Below is a small trained network, with its code and all its weights. Each question gives an input and a class and asks what happens when units are switched off, that is, made to give their printed mean instead of their output.

import numpy as np


def w(rows, s, z=0):
    codes = np.array(rows[::2]) - 128.0
    scale = np.full(codes.shape[1], s)
    scale[-1] = z or s
    return codes * scale


def f(y):
    return np.maximum(y, 0)


def log_softmax(a):
    a = a - a.max(-1, keepdims=True)
    return a - np.log(np.exp(a).sum(-1, keepdims=True))


def net(x, mask):
    res = np.array(x, float).reshape(1, 2) / 4 @ E
    y = f(res @ A[0][:, :-1].T + A[0][:, -1])
    res = res + np.where(mask, y, B[0][:, -1]) @ B[0][:, :-1]
    return log_softmax(res[-1] @ U[:, :-1].T + U[:, -1])


A, B = {}, {}
E = w([
[81,155,166,173,112,187,48,202,140,87],'x0',
[246,150,188,118,171,52,104,191,171,84],'x1',
],0.011)
A[0] = w([
[152,130,126,60,161,88,131,142,137,130,253],'n1',
[197,110,190,112,189,107,141,170,151,122,12],'n2',
[80,131,124,140,103,193,157,119,87,153,25],'n3',
[89,96,76,137,97,179,194,83,82,164,46],'n4',
[173,108,141,51,136,37,171,65,147,167,113],'n5',
[170,137,172,119,179,82,96,150,114,93,22],'n6',
[120,70,95,44,115,100,246,51,81,206,68],'n7',
[47,75,63,130,73,183,135,79,57,187,100],'n8',
[81,84,102,117,72,163,189,100,126,177,8],'n9',
[119,108,108,129,66,196,136,98,109,159,30],'n10',
[32,147,69,149,77,205,109,107,118,124,160],'n11',
[122,145,93,223,63,184,94,148,126,110,197],'n12',
[59,141,129,156,107,174,75,179,114,85,41],'n13',
[92,212,111,185,79,254,73,162,131,102,35],'n14',
[82,146,115,89,155,181,127,107,161,144,254],'n15',
[85,144,200,184,105,190,95,176,119,79,13],'n16',
[111,52,52,92,112,109,196,40,94,219,123],'n17',
],0.0077,0.0065)
B[0] = w([
[41,74,140,116,29,19,104,172,121,135,228],'n1',
[226,211,128,70,191,143,223,168,210,37,185],'n2',
[205,219,112,55,167,155,210,138,164,37,171],'n3',
[203,191,149,87,124,105,177,183,195,64,203],'n4',
[108,133,76,169,109,89,185,111,93,24,220],'n5',
[175,194,138,81,160,143,221,172,186,30,175],'n6',
[102,121,37,186,121,110,205,86,97,36,242],'n7',
[153,163,158,61,128,66,193,177,213,145,254],'n8',
[214,192,78,117,185,172,190,153,147,66,178],'n9',
[201,232,123,79,176,163,243,166,161,2,166],'n10',
[122,168,153,55,82,68,132,191,189,110,250],'n11',
[60,86,88,166,41,52,137,88,90,99,217],'n12',
[160,138,27,184,158,120,201,64,75,34,184],'n13',
[154,121,16,150,151,121,217,65,97,18,206],'n14',
[52,89,193,89,15,9,82,187,180,164,218],'n15',
[191,153,31,210,234,161,211,32,74,27,183],'n16',
[101,110,69,191,78,69,129,120,79,81,254],'n17',
],0.0084,0.01)
U = w([
[227,203,174,26,185,121,164,197,219,110,39],'0',
[163,116,36,218,171,129,169,52,54,91,26],'1',
[38,64,180,105,56,76,95,186,145,171,243],'2',
[127,50,225,156,231,213,55,35,33,255,3],'3',
[108,40,207,161,234,222,43,57,43,227,3],'4',
],0.0092,0.0067)

Each question gives the input, the list of numbers given to net, and the class t.
The units are the neurons (one row each of A and B). Each row of codes is followed by its name. A weight is (code - 128) times the scale printed after its matrix; where a second scale follows, it is the last column's (A, B and U).
mask holds one flag per neuron, in row order. A switched-off neuron (its flag False) gives its mean, the last column of its row in B, instead of its output. The means were averaged over made-up inputs and are rounded, as every weight is.
A unit's drop is (log p(t) with every unit on - log p(t) with that unit switched off) / (log p(t) with every unit on - log p(t) with every unit switched off).
most important unit: the unit with the biggest drop
top k neurons: the k neurons with the biggest drops, biggest first
drop of u: that unit's drop, to one decimal
input [-8,7], class 1: most important unit => n5
input [-7,-8], class 0: top 2 neurons => [n8, n4]
input [-7,6], class 1: top 2 neurons => [n5, n8]
input [7,-8], class 0: top 2 neurons => [n11, n8]
input [7,6], class 1: top 3 neurons => [n16, n8, n11]
input [-3,2], class 2: top 2 neurons => [n16, n14]
input [-7,5], class 1: drop of n5 => 0.1
input [3,1], class 2: drop of n7 => 0.2
input [1,-4], class 0: drop of n8 => 0.1
input [-2,-3], class 2: drop of n2 => 0.2
